Read these off the array that follows. Indices start at 1.
1) Report the entry directly above the largest entry.
2) Report the entry directly below the smallest entry.
3) Report the entry in row 1 and column 1.
4) Report the entry at row 1, column 2.
5) Report the top-right entry.
6) Report the entry just left of 151.
7) Report the entry directly above 118.
8) Report the entry directly below 152.
[[147 130 100 130 123 102]
 [135 152 149 118 104 150]
 [142 101 130 155 134 106]
 [107 116 136 151 142 143]]
1) 118
2) 149
3) 147
4) 130
5) 102
6) 136
7) 130
8) 101

Read these off the matrix that follows.
1) Find the entry in the top-right corner.
2) Find the third entry, reading row by row.
3) Find the smallest entry in the first column.
4) Find the last entry in the row that holds the largest entry.
5) Find the top entry of the column that holds the largest entry.
6) Find the third entry from the end, reading row by row.
7) Find the largest entry.
8) Find the 5th entry in reading order.
[[125 121 127 126 123 125 137 126 144 129 120 128 136]
 [115 115 129 129 122 153 121 129 107 117 120 124 119]]
1) 136
2) 127
3) 115
4) 119
5) 125
6) 120
7) 153
8) 123

Questions about the array below. Counting starts at 1.
1) Which number is the entry directly above the smallest entry?
2) Which number is the entry in row 3 and column 3?
3) Which number is the top-left entry?
4) Which number is the bottom-left entry?
5) Which number is the entry at row 2, column 2?
6) Which number is the entry in row 1 and column 3?
[[123 142 122 132 120 123 121 142 112 145]
 [130 122 131 128 131 130 130 133 121 133]
 [136 104 135 105 140 135 138  99 141 105]
 [134 112 132 104 139 136 137 116 136 101]
 [119 148 122 156 121 115 121 151 115 156]
 [119 149 120 148 121 117 120 147 113 150]
 [130 124 130 112 134 133 134 115 142 116]]
1) 133
2) 135
3) 123
4) 130
5) 122
6) 122

m =
[[126 123 124 126 132 127 130 126 124 124 119 125 123]
 [127 139 100 136 131 135 131 140 122 107 119 117 138]
 [128 125 125 130 129 125 124 128 126 114 126 128 127]
 [129 125 120 130 128 125 126 125 124 116 125 131 126]
 [130 142 110 132 131 137 139 147 126 111 126 111 139]]
The 4th entry, reading row by row: 126
The bottom entry of the column that holds the largest entry: 147
The entry just right of the centre entry? 128
The entry at the centre? 124
The last entry of the largest entry's row? 139
The smallest entry in the last row is 110
The entry directly above the centre entry: 131
The first entry, reading row by row? 126
The smallest entry in the last column? 123
The entry just right of the largest entry is 126
The entry directly above 140 is 126
The smallest entry in the first row -> 119
The third largest entry: 140
The bottom-left entry? 130
The 4th-last entry, reading row by row? 111
The entry just right of 114 is 126
The second entry on the diagonal from the top-right corner is 117
The second entry, reading row by row? 123
The entry directly below the smallest entry: 125
The entry directly above 100? 124
The entry just left of the largest entry? 139
The 2nd entry on the main diagonal? 139

Questions about the table below.
1) What is the entry directly below the largest entry?
2) What is the second entry on the main diagonal?
3) What is the bottom entry of the column that holds the largest entry?
4) What is the entry in the top-right corner?
5) What is the entry in the bottom-right corner?
6) What is the entry just left of the centre entry?
7) What is the 3rd entry on the main diagonal?
8) What is the second smallest entry?
[[141 114 108 133 111 149 147 106 128]
 [118 126 128 120 127 115 116 129 122]
 [141 112 109 133 110 150 148 107 128]
 [116 129 131 120 130 112 114 132 122]
 [116 128 130 120 129 113 114 131 122]]
1) 112
2) 126
3) 113
4) 128
5) 122
6) 133
7) 109
8) 107
